Here is a tiny trained network, its code and every weight. The questions are about switching its units off for an input and a target symbol, where a switched-off unit gives its printed mean instead of its output.

import numpy as np


def w(rows, s, z=0):
    codes = np.array(rows[::2]) - 128.0
    scale = np.full(codes.shape[1], s)
    scale[-1] = z or s
    return codes * scale


def f(y):
    return y / 2 * (1 + np.tanh(0.7978845608 * (y + 0.044715 * y**3)))


def softmax(a):
    e = np.exp(a - a.max(-1, keepdims=True))
    return e / e.sum(-1, keepdims=True)


def log_softmax(a):
    a = a - a.max(-1, keepdims=True)
    return a - np.log(np.exp(a).sum(-1, keepdims=True))


def net(x, mask):
    ids = ['ΘΦβγλτω'.index(c) for c in x.split()]
    T = len(ids)
    res = E[ids] + P[:T]
    u = 0
    for l in range(2):
        q, k, v = (res @ M[l].T for M in (Q, K, V))
        z = softmax(np.where(np.tri(T) > 0, q @ k.T / 3**0.5, -1e9)) @ v
        res = res + np.where(mask[u], z, O[l][:, -1]) @ O[l][:, :-1]
        u += 1
        y = f(res @ A[l][:, :-1].T + A[l][:, -1])
        res = res + np.where(mask[u : u + 8], y, B[l][:, -1]) @ B[l][:, :-1]
        u += 8
    return log_softmax(res[-1] @ U[:, :-1].T + U[:, -1])


Q, K, V, O, A, B = {}, {}, {}, {}, {}, {}
E = w([
[125,132,157,154,162],'Θ',
[129,147,93,146,141],'Φ',
[5,119,118,131,134],'β',
[166,124,156,123,151],'γ',
[170,161,103,86,172],'λ',
[99,53,156,117,162],'τ',
[113,112,173,90,69],'ω',
],0.026)
P = w([
[164,114,79,142,161],'0',
[60,254,151,149,147],'1',
[66,223,181,109,163],'2',
[62,198,144,91,153],'3',
[75,171,131,74,143],'4',
[87,143,152,43,119],'5',
[119,160,126,31,142],'6',
[63,145,168,80,161],'7',
],0.0051)
Q[0] = w([
[185,94,10,146,52],'0.h1',
[130,48,70,185,197],'0.h1',
[86,197,105,30,255],'0.h1',
],0.0088)
K[0] = w([
[115,151,233,186,173],'0.h1',
[139,173,154,164,71],'0.h1',
[130,37,111,7,82],'0.h1',
],0.011)
V[0] = w([
[120,173,254,94,103],'0.h1',
[128,69,201,231,214],'0.h1',
[157,29,133,139,33],'0.h1',
],0.0074)
O[0] = w([
[111,147,228,164,52,252],'0.h1',
[146,27,197,205,169,153],'0.h1',
[97,50,175,116,3,17],'0.h1',
],0.0057,0.002)
A[0] = w([
[199,92,138,126,126,48],'0.n1',
[247,164,172,119,122,46],'0.n2',
[159,126,108,191,140,1],'0.n3',
[103,208,139,139,106,167],'0.n4',
[163,109,101,179,151,176],'0.n5',
[138,156,70,216,65,211],'0.n6',
[144,167,98,219,103,178],'0.n7',
[112,159,174,155,137,145],'0.n8',
],0.012,0.0024)
B[0] = w([
[78,176,98,176,111,120],'0.n1',
[7,154,179,169,86,194],'0.n2',
[173,148,150,139,152,125],'0.n3',
[207,120,94,106,95,254],'0.n4',
[123,162,139,124,219,169],'0.n5',
[94,51,136,63,145,134],'0.n6',
[142,116,159,109,169,157],'0.n7',
[184,109,131,87,101,242],'0.n8',
],0.012,0.0035)
Q[1] = w([
[38,93,128,48,96],'1.h1',
[92,167,183,33,147],'1.h1',
[168,94,180,4,152],'1.h1',
],0.011)
K[1] = w([
[150,153,117,225,211],'1.h1',
[37,79,132,186,242],'1.h1',
[2,187,100,182,198],'1.h1',
],0.009)
V[1] = w([
[128,93,193,111,166],'1.h1',
[106,27,60,67,141],'1.h1',
[1,167,111,185,84],'1.h1',
],0.0092)
O[1] = w([
[128,42,83,195,135,253],'1.h1',
[90,89,187,30,145,100],'1.h1',
[31,151,254,120,110,128],'1.h1',
],0.0077,0.0052)
A[1] = w([
[254,84,234,110,158,14],'1.n1',
[172,98,199,136,82,187],'1.n2',
[81,81,123,123,114,35],'1.n3',
[131,165,216,55,168,4],'1.n4',
[26,141,7,135,123,71],'1.n5',
[65,149,192,101,126,142],'1.n6',
[122,216,118,172,105,210],'1.n7',
[173,197,113,121,137,172],'1.n8',
],0.0073,0.0026)
B[1] = w([
[99,136,2,165,113,203],'1.n1',
[163,73,144,163,155,209],'1.n2',
[116,163,87,131,78,149],'1.n3',
[134,163,56,183,116,208],'1.n4',
[96,199,133,134,125,179],'1.n5',
[118,138,97,91,105,255],'1.n6',
[187,122,180,117,126,184],'1.n7',
[223,135,139,164,129,174],'1.n8',
],0.015,0.0056)
U = w([
[157,152,37,179,133,76],'Θ',
[158,154,40,22,205,169],'Φ',
[83,207,36,95,123,4],'β',
[98,180,149,173,156,155],'γ',
[165,243,100,42,165,137],'λ',
[41,80,68,123,195,161],'τ',
[187,109,65,57,2,175],'ω',
],0.0066,0.0037)

Each question gives the input, a string of symbols that net reads in full, and the target symbol t.
The units are the heads (3 rows each of Q, K, V and O) and the neurons (one row each of A and B). Each row of codes is followed by its name. A weight is (code - 128) times the scale printed after its matrix; where a second scale follows, it is the last column's (O, A, B and U).
mask holds one flag per unit, layer by layer, with each layer's heads first. A switched-off unit (its flag False) gives its mean, the last column of its rows in O or B, instead of its output. The means were averaged over made-up inputs and are rounded, as every weight is.
A unit's drop is (log p(t) with every unit on - log p(t) with that unit switched off) / (log p(t) with every unit on - log p(t) with every unit switched off).
The circuit of an input: a set's keep is (log p(t) with only the set's units on - log p(t) with every unit switched off) / (log p(t) with every unit on - log p(t) with every unit switched off). Starting from the 12 units with the biggest drops (on a tie, the unit counted first), units are removed one at a time, each time the one whose removal leaves the highest keep (on an exact tie, the one counted first), for as long as the keep stays at least 0.8.
units of the circuit, in order: the units of the circuit, biggest drop first
unit that matters most: the unit with the biggest drop
k most important neurons: the k neurons with the biggest drops, biggest first
input λ β γ, target λ: units of the circuit, in order	[0.h1 1.h1]
input Θ λ ω Θ λ, target Θ: units of the circuit, in order	[1.h1 0.h1 0.n5]
input γ Θ λ Φ γ, target γ: units of the circuit, in order	[0.n2 1.h1 0.n4]
input γ ω Φ β β, target γ: unit that matters most	1.h1
input Θ Θ ω Θ Φ λ Θ ω, target Θ: units of the circuit, in order	[1.h1 0.h1]
input β Θ Φ γ β Θ Θ, target β: 3 most important neurons	[1.n4 1.n6 1.n1]
input β β γ Φ ω ω, target β: units of the circuit, in order	[1.h1 1.n4]
input Φ Θ Θ, target Φ: units of the circuit, in order	[0.h1 1.h1 0.n2]
input τ γ γ γ Θ Θ Θ, target τ: units of the circuit, in order	[0.h1 0.n4 1.n8]
input γ τ γ, target τ: units of the circuit, in order	[0.h1 1.h1 0.n4]
input ω ω Φ Θ Φ β, target ω: 2 most important neurons	[0.n4 0.n8]
input ω Θ λ ω Θ Θ, target ω: units of the circuit, in order	[0.h1 0.n4 0.n8]
input ω β Φ Φ Θ Θ Θ, target ω: units of the circuit, in order	[0.h1 0.n5]
input γ Φ γ Θ ω Φ Θ, target γ: 3 most important neurons	[0.n2 0.n1 0.n4]
input ω ω γ, target ω: units of the circuit, in order	[0.h1]
input Θ Φ ω ω Θ τ λ λ, target Θ: 2 most important neurons	[0.n5 0.n3]
input γ Θ γ γ Θ Θ, target γ: 3 most important neurons	[0.n2 0.n4 0.n1]
input γ Θ τ Θ γ, target γ: 4 most important neurons	[0.n2 1.n1 0.n4 1.n6]
input ω Θ Φ, target ω: 2 most important neurons	[0.n4 0.n5]
input Φ γ Φ, target Φ: unit that matters most	0.n6
input λ ω ω, target λ: units of the circuit, in order	[0.h1 1.h1 0.n2]
input γ β Θ Θ ω Φ, target γ: 2 most important neurons	[0.n2 0.n6]
input γ λ γ τ, target γ: 3 most important neurons	[0.n2 0.n1 1.n1]
input Θ Θ β λ Φ Θ, target λ: 2 most important neurons	[0.n6 1.n2]
input ω β ω τ, target ω: 3 most important neurons	[1.n3 1.n6 0.n5]
input Φ ω Φ Θ Φ ω, target Φ: 2 most important neurons	[0.n2 0.n6]
input λ Θ Φ γ λ Θ Φ, target λ: unit that matters most	1.h1
